Below is a small trained network, with its code and all its weights. Each question gives an input and a target symbol and asks what happens when units are switched off, that is, made to give their printed mean instead of their output.

import numpy as np


def w(rows, s, z=0):
    codes = np.array(rows[::2]) - 128.0
    scale = np.full(codes.shape[1], s)
    scale[-1] = z or s
    return codes * scale


def norm(h):
    return h / np.sqrt((h * h).mean(-1, keepdims=True) + 1e-5)


def f(y):
    return y / 2 * (1 + np.tanh(0.7978845608 * (y + 0.044715 * y**3)))


def softmax(a):
    e = np.exp(a - a.max(-1, keepdims=True))
    return e / e.sum(-1, keepdims=True)


def log_softmax(a):
    a = a - a.max(-1, keepdims=True)
    return a - np.log(np.exp(a).sum(-1, keepdims=True))


def net(x, mask):
    ids = ['αβμπσψ'.index(c) for c in x.split()]
    T = len(ids)
    res = E[ids] + P[:T]
    q, k, v = (norm(res) @ M[0].T for M in (Q, K, V))
    z = softmax(np.where(np.tri(T) > 0, q @ k.T / 2**0.5, -1e9)) @ v
    res = res + np.where(mask[0], z, O[0][:, -1]) @ O[0][:, :-1]
    y = f(norm(res) @ A[0][:, :-1].T + A[0][:, -1])
    res = res + np.where(mask[1:17], y, B[0][:, -1]) @ B[0][:, :-1]
    return log_softmax(norm(res)[-1] @ U[:, :-1].T + U[:, -1])


Q, K, V, O, A, B = {}, {}, {}, {}, {}, {}
E = w([
[152,95,89,151],'α',
[104,97,100,76],'β',
[202,98,254,97],'μ',
[105,190,126,52],'π',
[152,74,160,129],'σ',
[109,128,182,112],'ψ',
],0.024)
P = w([
[152,187,74,239],'0',
[137,127,1,136],'1',
[150,199,110,167],'2',
[150,173,112,144],'3',
[140,159,129,132],'4',
[138,139,137,116],'5',
[129,135,150,112],'6',
[115,141,165,115],'7',
[112,136,171,113],'8',
[108,138,175,110],'9',
[111,133,175,103],'10',
[92,147,190,116],'11',
],0.008)
Q[0] = w([
[97,100,172,193],'H1',
[253,100,131,137],'H1',
],0.0079)
K[0] = w([
[146,28,254,255],'H1',
[211,54,120,223],'H1',
],0.0093)
V[0] = w([
[93,1,162,133],'H1',
[202,172,66,109],'H1',
],0.0084)
O[0] = w([
[208,145,122,93,213],'H1',
[137,255,168,128,1],'H1',
],0.0097,0.0029)
A[0] = w([
[210,152,126,153,71],'N1',
[134,144,170,98,105],'N2',
[112,93,143,88,139],'N3',
[95,179,165,135,168],'N4',
[191,164,184,107,224],'N5',
[166,145,170,123,170],'N6',
[90,65,57,186,255],'N7',
[171,74,130,115,175],'N8',
[156,92,184,160,158],'N9',
[152,93,80,114,224],'N10',
[208,111,85,185,87],'N11',
[129,107,113,184,23],'N12',
[52,132,77,179,32],'N13',
[90,105,4,159,119],'N14',
[195,52,71,175,154],'N15',
[140,94,115,176,140],'N16',
],0.016,0.0032)
B[0] = w([
[167,127,184,47,160],'N1',
[146,137,117,175,186],'N2',
[117,182,155,150,236],'N3',
[180,122,61,159,165],'N4',
[133,98,41,161,225],'N5',
[148,122,89,145,185],'N6',
[213,174,73,190,166],'N7',
[78,176,177,145,242],'N8',
[123,130,116,62,254],'N9',
[115,99,129,174,180],'N10',
[57,131,207,123,177],'N11',
[129,121,172,157,120],'N12',
[128,27,116,133,132],'N13',
[176,157,126,255,161],'N14',
[109,125,48,109,212],'N15',
[95,107,112,152,143],'N16',
],0.0095,0.0078)
U = w([
[179,100,98,188,202],'α',
[100,226,90,124,118],'β',
[79,155,252,126,147],'μ',
[150,132,153,101,2],'π',
[99,32,111,66,113],'σ',
[243,123,176,70,146],'ψ',
],0.015,0.0056)

Each question gives the input, a string of symbols that net reads in full, and the target symbol t.
The units are the heads (2 rows each of Q, K, V and O) and the neurons (one row each of A and B). Each row of codes is followed by its name. A weight is (code - 128) times the scale printed after its matrix; where a second scale follows, it is the last column's (O, A, B and U).
mask holds one flag per unit, heads first, then neurons. A switched-off unit (its flag False) gives its mean, the last column of its rows in O or B, instead of its output. The means were averaged over made-up inputs and are rounded, as every weight is.
A unit's drop is (log p(t) with every unit on - log p(t) with that unit switched off) / (log p(t) with every unit on - log p(t) with every unit switched off).
The circuit of an input: a set's keep is (log p(t) with only the set's units on - log p(t) with every unit switched off) / (log p(t) with every unit on - log p(t) with every unit switched off). Starting from the 12 units with the biggest drops (on a tie, the unit counted first), units are removed one at a time, each time the one whose removal leaves the highest keep (on an exact tie, the one counted first), for as long as the keep stays at least 0.8.
circuit, biggest first: the units of the circuit, biggest drop first
top k neurons: the k neurons with the biggest drops, biggest first
drop when u is switched off: that unit's drop, to one decimal
input ψ ψ σ ψ α β, target α: circuit, biggest first -> (N14)
input β σ β σ ψ μ α β, target μ: circuit, biggest first -> (H1 N5 N15)
input ψ β α μ σ ψ, target β: top 3 neurons -> (N5 N11 N1)
input π ψ ψ π σ σ σ π ψ μ σ β, target α: circuit, biggest first -> (N9 N7)
input ψ σ σ ψ β α π σ, target σ: top 2 neurons -> (N5 N15)
input α β ψ β μ α μ β α, target μ: top 3 neurons -> (N11 N1 N4)
input ψ ψ σ ψ α ψ σ α, target β: top 4 neurons -> (N15 N11 N8 N7)
input σ β π β ψ ψ, target β: top 3 neurons -> (N11 N5 N1)
input σ ψ μ σ ψ β σ ψ π ψ β, target β: top 2 neurons -> (N7 N11)
input ψ ψ σ α ψ μ ψ σ β μ ψ β, target β: top 3 neurons -> (N3 N7 N5)
input β π σ ψ α π ψ ψ ψ ψ α, target β: top 4 neurons -> (N15 N11 N7 N8)
input μ β ψ ψ β σ ψ μ β π β, target μ: top 3 neurons -> (N5 N15 N4)
input σ π β ψ, target α: drop when N15 is switched off -> 0.0
input ψ ψ α β ψ σ ψ σ ψ ψ σ, target σ: drop when N7 is switched off -> 0.0
